Below are the code and all the weights of a small trained network. Each question names an input and a class and asks about switching units off, where a switched-off unit gives its printed mean instead of its output.

import numpy as np


def w(rows, s, z=0):
    codes = np.array(rows[::2]) - 128.0
    scale = np.full(codes.shape[1], s)
    scale[-1] = z or s
    return codes * scale


def f(y):
    return np.maximum(y, 0)


def log_softmax(a):
    a = a - a.max(-1, keepdims=True)
    return a - np.log(np.exp(a).sum(-1, keepdims=True))


def net(x, mask):
    res = np.array(x, float).reshape(1, 7) / 4 @ E
    y = f(res @ A[0][:, :-1].T + A[0][:, -1])
    res = res + np.where(mask, y, B[0][:, -1]) @ B[0][:, :-1]
    return log_softmax(res[-1] @ U[:, :-1].T + U[:, -1])


A, B = {}, {}
E = w([
[129,127,124,128,122,135,137],'x0',
[131,148,117,156,251,160,167],'x1',
[132,125,127,133,126,130,128],'x2',
[159,162,62,69,132,191,56],'x3',
[210,213,215,107,114,147,134],'x4',
[131,129,124,138,122,134,130],'x5',
[127,127,129,122,129,127,130],'x6',
],0.017)
A[0] = w([
[171,126,76,72,54,102,52,137],'n0',
[90,79,214,148,2,48,139,194],'n1',
[216,183,154,96,68,167,62,119],'n2',
[123,118,139,158,23,65,185,164],'n3',
[123,114,172,181,120,30,220,217],'n4',
[174,170,179,119,167,188,209,138],'n5',
[251,239,221,116,104,137,164,134],'n6',
[91,135,37,175,197,132,189,172],'n7',
[121,117,184,180,197,94,244,140],'n8',
[46,33,37,137,134,111,61,254],'n9',
[153,101,104,50,26,145,42,147],'n10',
[184,158,40,102,243,219,111,55],'n11',
[130,108,30,90,73,62,54,145],'n12',
[126,59,201,132,24,28,154,194],'n13',
[58,34,72,192,186,81,149,198],'n14',
[165,105,170,160,173,75,185,139],'n15',
],0.0091,0.0087)
B[0] = w([
[128,159,96,173,43,108,162,192],'n0',
[135,110,130,44,161,170,28,245],'n1',
[183,171,132,77,108,72,146,202],'n2',
[120,106,120,70,150,140,78,204],'n3',
[92,99,155,165,250,131,147,232],'n4',
[131,151,185,153,161,143,104,187],'n5',
[173,181,248,148,160,116,110,235],'n6',
[131,66,99,115,154,93,144,205],'n7',
[113,144,190,214,181,130,170,212],'n8',
[66,107,53,136,78,173,140,252],'n9',
[151,176,105,156,29,75,165,208],'n10',
[126,69,137,58,209,200,47,211],'n11',
[120,155,77,164,82,148,139,196],'n12',
[123,98,130,52,150,153,70,239],'n13',
[97,71,54,126,146,79,157,238],'n14',
[93,159,165,182,173,128,154,182],'n15',
],0.012,0.021)
U = w([
[86,91,73,84,148,196,81,253],'0',
[177,144,165,93,154,169,39,171],'1',
[99,144,74,170,52,151,153,117],'2',
[199,193,128,124,91,62,156,19],'3',
[128,74,106,159,166,58,248,108],'4',
[109,189,171,227,154,146,179,8],'5',
],0.013,0.0025)

Each question gives the input, the list of numbers given to net, and the class t.
The units are the neurons (one row each of A and B). Each row of codes is followed by its name. A weight is (code - 128) times the scale printed after its matrix; where a second scale follows, it is the last column's (A, B and U).
mask holds one flag per neuron, in row order. A switched-off neuron (its flag False) gives its mean, the last column of its row in B, instead of its output. The means were averaged over made-up inputs and are rounded, as every weight is.
A unit's drop is (log p(t) with every unit on - log p(t) with that unit switched off) / (log p(t) with every unit on - log p(t) with every unit switched off).
The circuit of an input: a set's keep is (log p(t) with only the set's units on - log p(t) with every unit switched off) / (log p(t) with every unit on - log p(t) with every unit switched off). Starting from the 12 units with the biggest drops (on a tie, the unit counted first), units are removed one at a time, each time the one whose removal leaves the highest keep (on an exact tie, the one counted first), for as long as the keep stays at least 0.8.
circuit, biggest first: the units of the circuit, biggest drop first
k most important neurons: the k neurons with the biggest drops, biggest first
drop when u is switched off: that unit's drop, to one decimal
input [-3,-1,-2,1,6,-6,-1], class 3: circuit, biggest first	n11; n2
input [-1,-3,-7,-5,1,4,6], class 1: circuit, biggest first	n9
input [-2,-7,-1,-7,1,-7,8], class 1: 3 most important neurons	n9; n14; n1
input [5,5,-5,0,-4,-6,1], class 4: 2 most important neurons	n1; n13
input [-2,-7,5,-7,1,-2,7], class 1: 2 most important neurons	n9; n14
input [3,-6,-4,1,-5,1,0], class 2: 3 most important neurons	n10; n11; n0
input [6,4,8,0,7,2,7], class 5: 3 most important neurons	n1; n13; n3
input [-2,-2,3,1,6,6,-2], class 3: 2 most important neurons	n11; n2
input [-2,1,8,-4,-4,-8,-6], class 4: 2 most important neurons	n11; n14
input [-7,1,1,-5,-2,5,-5], class 4: 2 most important neurons	n11; n8
input [0,-7,7,1,1,0,-7], class 3: 3 most important neurons	n10; n11; n0
input [5,-4,-7,2,-3,-8,-2], class 2: drop when n8 is switched off	0.0
input [1,1,8,0,-2,2,2], class 4: drop when n1 is switched off	0.7
input [-2,-8,0,2,-1,-2,6], class 2: circuit, biggest first	n10
input [3,1,-3,-2,-7,6,-2], class 4: drop when n14 is switched off	0.4
